Each row has a name. Each piece below is followed by the name of the row it came from. Each question is about the rows just above it. Some pieces are copies with a little noise.

[118 117 160 185 170 165 177 117]  rami
[111 144 183 116 106 175 107 132]  vimi
[135  81  90 133 141  95 131  75]  Vovi
[111 144 183 116 154 100 132 107]  ses
[111 144 183 116 106 100 132 107]  musa
asked: [137  81  90 131 140  96 132  74]
Vovi
asked: [118 117 159 186 170 166 176 116]
rami
Where do [111 144 183 116 106 100 132 107] appear?
musa

[ 80 102 116 184] = pifo
[ 77  92 114  89] = Vire
[133 147 108 180] = Vovi
[112 141  88 124] = musa
[181 154  96  85] = kapu
[172 181  88 177] = zomu
[114  77  92  97] = rami
[102 152 175  89] = tifi
[112 141  88 184] = gis
asked: [77 92 97]
rami
Where do [ 77  92 114] appear?
Vire
asked: [181 154  95  84]
kapu
asked: [134 148 108 180]
Vovi
asked: [ 88 184]
gis
asked: [114  77  92  97]
rami

[132 126 135 129 129 128] -> gis
[146 131 132 129 153 162] -> musa
[132 131 132 129 153 162] -> zomu
asked: [132 126 134 130 128 129]
gis
asked: [143 132 131 126 154 165]
musa
asked: [133 131 131 129 153 161]
zomu
Where do [146 131 132 129 153] appear?
musa
Which row holds [146 131 132 129 153 162]?
musa

[129 132 128 122 115 128 137 137 124 127 141 126 115 128 129 131 133 124
 132 133 138 123 126 115 139 130 123 124 132 130 130 149 111 133 128 123] = rutum
[121 141 133 115 108 134 141 146 119 128 147 127 101 122 125 131 130 112
 140 139 140 120 122 106 149 129 115 129 132 130 131 162  97 137 127 123] = kapu
[129 128 128 127 123 127 132 131 127 127 133 127 124 129 129 130 130 127
 129 130 132 126 127 124 132 129 127 126 130 129 129 136 122 129 128 126] = musa
[127 126 128 131 135 129 123 123 131 129 119 131 133 126 126 126 122 129
 127 123 122 129 128 136 121 126 131 131 124 126 128 116 137 126 129 131] = ses
[123 130 128 124 117 127 136 136 125 126 139 125 118 128 130 132 133 125
 131 133 137 123 127 117 137 131 124 125 133 130 129 145 114 132 127 123] = zomu
[118 144 138 111 106 140 122 115 143 113 118 122 138 108 152 129 127 106
 143 140 140 119 122 104 150 127 112 132 130 128 132 165  92 138 126 122] = tifi
[154 105 114 126 152 124 115 143 138 122 108 129 152 118 122 113 117 134
 114  97 124 120 144 165 104 138 147 137 110 103 136  77 168 122 123 143] = Vire
[136 118 124 131 145 125 115 127 137 126 109 132 145 124 123 122 117 133
 124 108 118 127 135 149 110 127 139 133 116 116 131  94 153 122 127 139] = vimi
[135 118 125 132 144 126 116 127 137 126 110 132 144 125 123 123 117 133
 124 109 118 127 133 148 110 126 137 133 116 116 130  95 152 123 128 139] = rami
Where do [123 128] appear?
rami
asked: [129 129 128 127 123 126 131 131 126 128 134 128 124 127 131 132 129 125
 129 132 131 125 129 124 132 129 128 125 129 127 129 137 123 126 127 126]
musa
asked: [115 143 138 122 108 129 152 118 122 113]
Vire
asked: [128 126 128 131 134 130 123 120 129 130 117 131 132 123 124 126 123 129
 126 123 122 130 129 137 123 125 132 131 123 124 126 115 137 127 130 132]
ses
asked: [132 128]
rutum
[136 118 124 131 145 125 115 127 137 126 109 132 145 124 123 122 117 133
 124 108 118 127 135 149 110 127 139 133 116 116 131  94 153 122 127 139] is in which row?
vimi
asked: [118 144 138 111 106 141 122 115 142 112 119 122 139 108 152 129 127 106
 143 139 140 118 121 104 150 128 112 132 130 128 132 164  91 139 127 122]
tifi

[123 117 142 161 131 125 131 129] = tifi
[123 117 113 123 128 101 150 137] = musa
[139 133 102  81 124 119 136 132] = Vire
[156 100 140 141 142 129 139 142] = Vovi
Which row holds [123 117 142 161 131 125 131 129]?
tifi
asked: [124 116 112 121 128 102 150 136]
musa
asked: [139 133 101  80 123 119 136 132]
Vire
asked: [155  99 140 141 143 130 140 145]
Vovi

[146 138 146 147 136 140 129 149 134 160 155 133 137 134 135 147 135 135
 138 135 137 142 131 137 137 153 143 135 138 137 155 137 137 137 134 132
 139 131 135 133 147 146 138 143 135 138 136 134 134 138 136 127 135] -> musa
[160 139 144 151 134 134 131 142 133 141 160 138 144 131 137 144 133 146
 142 133 133 151 129 132 138 181 131 131 137 135 155 136 137 130 152 134
 142 129 139 132 137 148 146 153 137 137 136 139 131 131 143 129 142] -> Vovi
[133 137 142 131 137 137 153 143 135 138 137 155 144 131 137 144 133 146
 142 133 133 151 129 132 138 181 131 131 137 135 155 136 138 130 152 134
 142 129 139 132 137 148 146 153 137 137 136 139 131 131 143 129 142] -> pifo
asked: [147 140 146 147 136 139 128 146 133 160 151 134 138 136 135 145 135 135
 137 134 136 141 130 134 134 149 143 134 138 138 152 140 134 138 132 134
 138 130 134 133 143 147 137 145 134 137 138 133 132 138 136 128 133]
musa
The row with [135 137 142 131 137 137 153 143 135 138 137 155] is
musa

[ 96 129 139 132 131 136  90]  rutum
[164 139 132  90 129 136 131]  gis
[164 130 125 132 128 118 136]  ses
asked: [164 140 132  88 128 137 129]
gis
asked: [ 97 131 138 132 130 136  90]
rutum
asked: [163 130 125 131 129 119 135]
ses
asked: [129 139 132 131 136  90]
rutum

[136  97 134 133 142  94 162 141 142 160 160 147  87 140 146 155 141 130
  92 110  89 157  97 153 124] : musa
[158 141 154 122 123 143 142 130 122 108 146 141 135  97 152 121 152 140
 118 158 122 132 117 147 141] : vimi
[121 142 124 165 113 118 109 118 117 148 116 112 131 124 154 125 122 160
  82 125  88 131  75 141 177] : rutum
[173 139 168  99 143 166 129 147  78  94 139  98 140  86 106 106 158 111
 113 164 117 130 110 124 134] : Vovi
[121 142 124 165 113 118 109 118 117 148 116 112 131 124 112 162 122 114
 139 134 138 101 138 105 102] : pifo
[145 155 167 135 146 111 125 152  95 109 134 112 152 100 103 121 154  96
 161 158 130 110 117 124  93] : rami
asked: [135  97 133 133 142  93 163 140 142 161 161 147  88 140 146 155 140 130
  92 111  89 158  96 153 124]
musa
asked: [122 143 124 165 113 117 109 118 118 148 117 112 131 124 112 161 123 115
 139 134 138 102 139 105 102]
pifo
asked: [117 130 110 124]
Vovi
[ 96 161 158] is in which row?
rami

[156  83 148 126 128 132 110 159  80  87 152 108] = pifo
[ 97 145 102 147  98 154  97  93 146 108  93 100] = zomu
[163 145 152 144 144 146 162 136 152  81 134  89] = vimi
[159 163 145 152 144 144 148 162 131 116 152 104] = musa
[ 87 141 141 126  95  99  94 103 162  88 116  99] = rami
[113 159  83 148 126 128 132 110 159  80  87  78] = tifi
[103 107 132 107  95 117  91 102 129 120 111 143] = rutum
[159 131  91 123 156  97 159 148 123 116 140 114] = Vire
[142 174 115 151 132 147 140 140 156  99 135  97] = kapu
[136 116 119 107 132  78 119 142 120  75 143 123] = Vovi
Where do [159  83 148 126 128 132 110 159  80  87] appear?
tifi
asked: [113 159  81 149 127 128 132 110 159  81  88  78]
tifi
Which row holds [163 145 152 144 144 148 162]?
musa

[120 133 113 134 142 134 133 136 133 115] : musa
[130 111 124 169 112 123 170 157 156 110] : gis
[119 134 111 132 142 136 130 136 130 118] : ses
[116 149 108 137 140 136 129 145 135 113] : zomu
[138 133 113 123 117 137 149 131 118 141] : vimi
[138 151 146 121 122 150 144 120 109 158] : Vovi
[113 129 114 138 142 135 125 143 138 115] : Vire
[138 149 146 121 122 144 141 119 116 151] : rutum
[138 155 130 122 130 155 144 137 111 140] : tifi
[126 137 144 121 122 138 126 125 117 149] : kapu
[117 149] is in which row?
kapu
Which row holds [120 133 113 134 142 134 133 136 133 115]?
musa
asked: [144 121 122]
kapu

[114 133 126 130 131 107 161 135 159 153 107 132 130 173 134  97 135 153
 127 152 129 132 126 112 100 126 130 128] : Vire
[127 108 133 105 127 135 135 105 131 131 130 140 151 127 155 122 155 119
 140 127 125  96 127 126 135 133 101 154] : zomu
[127 108 133 105 101 135 135 105 131 131 130 140 151 127 155 122 155 119
 140 127 125  96 128 126 135 133 101 154] : musa
[114 133 126 130 131 107 130 135 159 153 107 132 130 173 129  97 135 153
 127 152 129 132 126 112 100 126 130 128] : gis
asked: [127 135 135 105 131 131 130 140]
zomu
asked: [127 108 133 105 127 135 135 105 131 131 130 140 151 127 155 122 155 119
 140 127 125  96 127 126 135 133 101 154]
zomu
asked: [114 132 128 132 132 106 129 137 161 153 108 133 128 173 129  96 137 153
 125 152 130 133 123 112 101 125 130 130]
gis
asked: [114 133 126 130 131 108 161 135 159 153 108 132 130 173 135  97 135 154
 127 152 129 133 127 113  99 125 130 128]
Vire
Where do [114 133 126 130 131 107 130 135 159 153 107 132 130 173 129  97 135 153
 127 152 129 132 126 112 100 126 130 128] appear?
gis

[122 159 143 129 142 138 133 140 112 123 105 123 114 133 135 141 120 128
 121 102 169 139 120 134 107 130 132 138]  Vovi
[126  95 121 123 171 131 126 121 121 131 143 139 145 120 159 118 143 133
 132 113 120 144 123 132 168 135 129 136]  Vire
[138 164 134 122 113 124 117 117 115 129 129 114 148 128  89 160 141 123
 126 150 131 129 122 113 162 127 126 140]  gis
The row with [120 159] is
Vire
asked: [126  93 123 124 170 132 126 118 121 131 144 138 145 120 159 118 143 133
 133 113 121 144 124 133 168 133 129 135]
Vire
The row with [143 133 132] is
Vire
asked: [138 163 134 122 113 123 117 116 115 129 129 114 148 127  90 160 141 123
 126 150 131 129 122 113 163 127 125 140]
gis
asked: [114 133 135 141 120 128 121 102 169 139]
Vovi

[163 123 105 126 116  94] : ses
[163 123 105 125 115  94] : rutum
[153 128 115 132 115 104] : tifi
[143 135 110 116 102  73] : vimi
[170 128 115 132 115 104] : zomu
[163 128 115 132 115 104] : pifo
asked: [170 128 115 132 115 104]
zomu
Where do [110 116 102] appear?
vimi
asked: [154 129 116 133 115 105]
tifi
asked: [171 128 114 133 114 104]
zomu

[114 124 111 145 114 141 137 158 118 139 116 137 116 146 107 122 155 132
 142  87 121 123 124 117 146 116  98 155 101 129 133 126 115 107 100 123
 114 141 127 124 113 118 130 104 127 125 108 139 106 145 123 102 150 114] = zomu
[134 123  99 130 113 152 134 146 120 139 114 124 123 157 104 135 127 133
 134  78 124 118 119 112 141 139 102 146 125 123 136  91 116 131 119 125
 118 128 102 105 113 128 117 100 123 105 137 148 116 141 132 101 138 121] = gis
[130 122 102 137 112 149 135 152 123 140 115 125 116 155 104 129 141 135
 137  76 120 116 120 111 143 132  97 152 117 123 133  99 114 127 113 123
 118 131 110 110 113 126 120 103 124 111 123 146 110 144 130 102 144 120] = Vovi
[134 127  99 125 116 152 133 137 112 139 114 128 130 157 107 140 113 128
 131  85 129 122 118 113 138 143 108 140 132 126 139  87 118 130 124 131
 115 126  96 105 114 128 117  96 122 101 152 147 124 138 132 100 134 121] = tifi
[123 122 106 142 113 145 136 157 123 140 115 129 114 151 105 123 151 135
 139  80 119 118 122 112 145 124  95 155 108 125 131 112 113 120 106 123
 117 135 119 117 113 123 125 104 126 117 112 142 107 145 127 102 148 117] = vimi
[130 131 101 121 122 150 132 130 102 140 115 133 135 153 110 141 102 122
 128  96 133 128 115 116 136 142 114 135 137 133 139  92 120 125 126 136
 111 126  94 109 117 127 121  92 123  98 163 145 131 135 131  99 131 118] = rami
asked: [120 139 114 124]
gis
asked: [127  99 125 116 152 133]
tifi
[115 133 135 153 110 141 102 122 128  96] is in which row?
rami
asked: [130 122 102 135 112 151 134 152 123 139 115 124 116 157 104 130 141 135
 138  77 121 115 122 112 143 133  96 153 116 123 134 100 113 128 114 125
 119 132 111 110 113 126 120 103 124 111 124 145 110 143 130 102 144 119]
Vovi
asked: [117 135 119]
vimi
asked: [134 127  98 125 116 151 133 136 112 138 114 128 130 157 107 139 113 127
 132  84 130 122 117 111 137 144 107 140 132 126 138  86 119 129 123 130
 115 127  97 106 114 128 117  97 123 101 152 146 125 137 131 100 134 121]
tifi

[ 94 109 180 102  89  97 128 130 149 114 129 165 169 125 108 158 124  99
 123 159 135 140  91 121 151 143 155 177 156 126 131 122 112 112 144 100
 115 150 118  92 139  95 101 117 142 112 122 136] -> rutum
[147 137 140 129 124 130 132 124 130 114 130 132 169 126 126 158 121 112
 127 124 135 145 129 144 133 121 137 143 128 131 131 126 107 139 121 129
 146 117 125 143 129 121 124 123 115 134 129 122] -> rami
[127 113 135 147 137 140 132 124 130 132 130 132 126 126 126 109 121 112
 127 124 127 145 129 144 133 121 137 143 128 131 115 126 107 139 121 129
 146 117 125 143 129 121 124 123 115 134 129 122] -> kapu
asked: [ 95 108 180 102  89  98 128 130 149 114 130 165 168 125 109 158 124 100
 123 159 135 140  91 121 150 143 155 177 157 126 131 122 113 111 144  99
 116 149 118  91 140  95 100 118 142 112 121 136]
rutum
The row with [147 137 140 132 124 130] is
kapu
asked: [127 115 134 147 137 140 131 124 128 134 129 131 127 125 126 109 122 110
 126 124 127 145 129 145 132 121 136 142 128 129 116 128 108 139 122 129
 146 118 125 142 130 121 124 122 115 134 127 122]
kapu

[126 138 135 129 180 143]  kapu
[150 141 126 149 142 103]  vimi
[109 125 160 142 148 129]  Vovi
[126 138 135 129 112 147]  rutum
[119 150 146 119  96 164]  Vire
[157 145  93 132 116 136]  rami
asked: [126 138 136 129 180 143]
kapu
asked: [160 142 148 129]
Vovi
asked: [119 150]
Vire

[147 131 109  99 119 132 123 123 119 133 126 139 117 133 138  98 125 130
 137 107 135 131 121  97  97 121  91 136 125 122 129 128 133 125  96  85
 113 102 150] -> pifo
[132 105 129 119 122 116 149 100 139 126 144 127 111 113 120 117 112 122
 127 136 122 111 108 115 122 133 119 114 112 105 106 124 124 100 143 112
 111 140 108] -> ses
[100 106 145 134 149 127 151 104 149 107 152 112 122 132 128 139 109 113
 131 156 130 113 107 136 129 151 133 109 121 112 126 113 128 100 151 132
 110 157 108] -> zomu
[137 108 117 135  99 147  87 114  87 148  91 116 140 118 135 141 121 117
 128 121 108 116 118 134 138  95 138 102 103 131 127 160 156 118 178 164
 129 161  98] -> tifi
[137 108 117 135  99 147  87 114  87 148  91 116 140 118 135 141 121 117
 128 121 108 116 118 134 138  95 138 102 103 131 127 160 156 118 130 145
 126 127 133] -> vimi
[134 141 141 125 133 137 129 142 134 136 131 141 122 117 114 137 138 133
 104 132 125 143 146 127 129 132 132 141 134 136 112 131 126 143 149 135
 139 144 123] -> Vire
[134 141 141 125 133 137 129 142 134 136 131 141 122 117 114 137 138 133
 104 132 125 143 136 129 107 151 139 106 113 116 161 123 142 112 118 140
 113 118 133] -> rami
[145 125 118 138 130  81 141 128 136 116 142 138 141 128 124 129 128 131
 134 119 144 125 128 141 138 138 143 120 124 138 139 117  74 130 120 133
 128 120 104] -> gis
[147 119 111 109 111 131 121 123 111 158 118 141 102  97  98 115 120 136
  89 129 105 129 123 118 113 114 111 122 111 125  86 156 136 106 144 110
 126 140 122] -> rutum
asked: [132 141 140 125 135 138 130 144 135 136 129 142 121 118 111 136 138 132
 104 133 124 143 146 127 127 133 134 143 134 137 113 131 126 142 148 133
 140 147 123]
Vire
[137 108 117 135  99 147  87 114  87 148  91 116 140 118 135 141 121 117
 128 121 108 116 118 134 138  95 138 102 103 131 127 160 156 118 130 145
 126 127 133] is in which row?
vimi
asked: [105 129 123 118 113 114]
rutum
asked: [137 108 118 135  98 147  87 112  87 148  91 117 140 118 138 142 120 116
 129 122 109 116 118 130 137  97 137 104 102 131 127 160 158 120 180 165
 129 162  98]
tifi
asked: [107 136 129 151]
zomu

[141 130  98 150  89 128] = gis
[130 141 106 145  91 124] = rami
[130 141 106 117  91 124] = ses
[130 141 106 117 169 124] = kapu
[130 141 106 117 132 173] = vimi
asked: [129 140 105 118 132 173]
vimi
asked: [141 130  97 150  90 128]
gis
asked: [130 141 106 116  91 124]
ses
Where do [130 141 106 145  91 124] appear?
rami
asked: [129 141 106 117 169 124]
kapu

[126 152 131 150  88 151 107 125 128 139 130 128 157 113 140 152 129 117
 122 119 139 118 154 129 124 120 122 124 118 122]  vimi
[167 131 131 142 144 123 135 116 138 107 108 115 117 154 124 112 117 135
 155 123 116 124 135 128 147 150 121 139 148 119]  musa
[108  94 107 142 151 107 135 136 139 145 151 126 146 120 122 128 146 127
 107 134 133 135 123 137 121 100 145 120 117 129]  zomu
[100 119 139  92 149 128 143 130 117 127 139 132 116 126 113 115 155 120
 111 146 149 148 114 111 127 117 135 137 124 146]  Vire
[105 108 114 158 115 124 126 124 139 148 135 133 166 111 147 143 131 111
 130 118 128 135 143 132 117 116 136 106 112 123]  rami
[159 131 125 137 150 130 129 121 138 100 109 115 114 158 130 106 115 133
 154 122 115 123 127 125 150 150 117 134 137 117]  rutum
[100 127 137  82 139 136 134 136 111 115 121 142  99 130 135 110 124 124
 131 131 125 141  99 114 127 143 121 123 117 140]  gis
[126 152 131 150  88 151 107 125 128 139 130 128 157 113 140 152 129 117
 122 119 139 118 154 129 122 120 122 124 118 122]  pifo
The row with [126 152 131 150  88 151 107 125 128 139 130 128 157 113 140 152 129 117
 122 119 139 118 154 129 122 120 122 124 118 122] is
pifo
asked: [126 152 131 150  88 151 107 125 128 139 130 128 157 113 140 152 129 117
 122 119 139 118 154 129 124 120 122 124 118 122]
vimi

[117 124 124 122 154 132 123 130 133 125 120 122 124  97 116 123 140 123
  98 116 123 133 116 117 134 171 169 131 132] -> rami
[139 110 111 138 117 143 115 135 146 123 125 110 137 138 132 117 131 117
 139 140 135 144 128 136 147 115 113 136 134] -> rutum
[122 122 123 122 144 135 119 136 133 127 121 122 122 107 117 120 137 113
 108 119 122 132 119 123 134 151 152 137 135] -> musa
[122 125 128 135 108 127 146  96 125 130 124 129 133 126 128 143 124 182
 126 132 139 125 117 127 125 130 130  90  89] -> zomu
[132 114 115 137 129 139 128 123 143 123 120 116 139 130 128 125 129 141
 129 137 138 142 119 132 144 127 127 134 136] -> ses
[132 123 122 125 128 135 110 150 136 126 128 122 123 129 126 115 134  89
 129 127 121 134 133 128 136 129 127 156 152] -> vimi
asked: [131 123 123 124 128 135 110 152 137 125 128 123 123 131 126 114 133  88
 130 126 121 135 134 128 136 129 127 156 153]
vimi
Which row holds [122 125 128 135 110]?
vimi
The row with [136 134] is
rutum
asked: [121 122 123 123 143 136 120 136 133 127 122 122 124 106 117 121 136 112
 107 118 122 132 120 123 133 152 153 137 136]
musa
asked: [125 120]
rami

[135 125 135 132 163 113 151 130 126]  kapu
[ 93 125 135 132 163 113 151 130 126]  musa
[ 93 125 135 132 163 113 118 185 140]  ses
[127 128 128 129 127 129 128 129 128]  rami
asked: [ 93 125 136 132 163 113 116 184 141]
ses
Which row holds [127 128 128 129 127 129 128 129 128]?
rami
asked: [127 127 129 130 127 129 129 129 128]
rami

[122 118 113 130 107 144 122 124 138 158 132 151 159 136]  rami
[151 107 141 145 109 119 107 101 159 129 148 142 160 114]  zomu
[115  99 168 105 141 117 120 131 116 144 153 148 143 121]  kapu
[118 123 112 107 144 130 123 126 141 154 127 153 163 130]  musa
[104  97 177 116 142 115 128 123 129 151 160 149 149 134]  gis
[117 106 103 140  92 142 141 139 134 153 138 142 154 129]  ses
[154 112 145 135 115 132 116 113 148 123 153 139 152  97]  Vovi
[129 123 133 136 130 153 140 119 145 119 109 144 101 119]  tifi
asked: [153 113 145 135 115 132 116 113 149 122 152 140 153  95]
Vovi
asked: [130 107 144]
rami

[169 166 126 128  96] = rutum
[ 94  94 124 125 155] = vimi
[169 166 129 130 131] = Vire
asked: [169 166 126 128  97]
rutum
asked: [ 94  94 124 126 155]
vimi
Where do [169 166 126 128  96] appear?
rutum

